Here is a tiny trained network, its code and every weight. The questions are about switching its units off for an input and a class, where a switched-off unit gives its printed mean instead of its output.

import numpy as np


def w(rows, s, z=0):
    codes = np.array(rows[::2]) - 128.0
    scale = np.full(codes.shape[1], s)
    scale[-1] = z or s
    return codes * scale


def f(y):
    return np.maximum(y, 0)


def log_softmax(a):
    a = a - a.max(-1, keepdims=True)
    return a - np.log(np.exp(a).sum(-1, keepdims=True))


def net(x, mask):
    res = np.array(x, float).reshape(1, 4) / 4 @ E
    y = f(res @ A[0][:, :-1].T + A[0][:, -1])
    res = res + np.where(mask, y, B[0][:, -1]) @ B[0][:, :-1]
    return log_softmax(res[-1] @ U[:, :-1].T + U[:, -1])


A, B = {}, {}
E = w([
[167,149,251],'x0',
[140,77,142],'x1',
[47,145,123],'x2',
[205,141,115],'x3',
],0.012)
A[0] = w([
[105,141,200,182],'N1',
[142,125,102,40],'N2',
[239,170,98,105],'N3',
[203,150,163,7],'N4',
[143,147,135,129],'N5',
[150,148,91,130],'N6',
[129,75,132,253],'N7',
[204,199,166,109],'N8',
[3,131,73,76],'N9',
[146,103,64,213],'N10',
[177,154,156,56],'N11',
],0.015,0.0047)
B[0] = w([
[198,254,78,186],'N1',
[218,95,152,137],'N2',
[131,119,170,210],'N3',
[75,79,193,183],'N4',
[135,40,173,144],'N5',
[179,177,186,160],'N6',
[172,167,42,173],'N7',
[115,103,181,203],'N8',
[70,90,121,254],'N9',
[175,186,100,201],'N10',
[129,61,152,168],'N11',
],0.0097,0.014)
U = w([
[159,143,99,252],'0',
[217,125,156,86],'1',
[98,7,158,48],'2',
],0.013,0.0042)

Each question gives the input, the list of numbers given to net, and the class t.
The units are the neurons (one row each of A and B). Each row of codes is followed by its name. A weight is (code - 128) times the scale printed after its matrix; where a second scale follows, it is the last column's (A, B and U).
mask holds one flag per neuron, in row order. A switched-off neuron (its flag False) gives its mean, the last column of its row in B, instead of its output. The means were averaged over made-up inputs and are rounded, as every weight is.
A unit's drop is (log p(t) with every unit on - log p(t) with that unit switched off) / (log p(t) with every unit on - log p(t) with every unit switched off).
The circuit of an input: a set's keep is (log p(t) with only the set's units on - log p(t) with every unit switched off) / (log p(t) with every unit on - log p(t) with every unit switched off). Starting from all 11 units, units are removed one at a time, each time the one whose removal leaves the highest keep (on an exact tie, the one counted first), for as long as the keep stays at least 0.8.
circuit, biggest first: the units of the circuit, biggest drop first
most important unit: the unit with the biggest drop
k most important neurons: the k neurons with the biggest drops, biggest first
drop when u is switched off: that unit's drop, to one decimal
input [-8,8,-2,6], class 1: circuit, biggest first : [N2; N9]
input [-4,8,-2,-8], class 0: most important unit : N7
input [1,8,1,-8], class 0: circuit, biggest first : [N1; N7]
input [7,7,0,-5], class 1: 2 most important neurons : [N1; N9]
input [1,-8,-6,8], class 2: circuit, biggest first : [N4; N1]
input [6,3,6,0], class 0: 3 most important neurons : [N1; N3; N6]
input [2,0,5,-7], class 0: 2 most important neurons : [N1; N4]
input [2,8,-5,8], class 2: 2 most important neurons : [N4; N1]
input [1,3,7,0], class 0: 3 most important neurons : [N4; N1; N8]
input [8,5,3,-3], class 0: 2 most important neurons : [N1; N3]
input [-2,-4,7,-2], class 2: 2 most important neurons : [N9; N1]
input [1,4,-8,5], class 2: 2 most important neurons : [N4; N1]
input [1,4,-2,5], class 2: drop when N4 is switched off : 0.4
input [6,3,-5,5], class 2: circuit, biggest first : [N4]
input [5,7,5,-8], class 0: drop when N1 is switched off : 0.4
input [-8,3,-2,-6], class 0: drop when N11 is switched off : 0.2
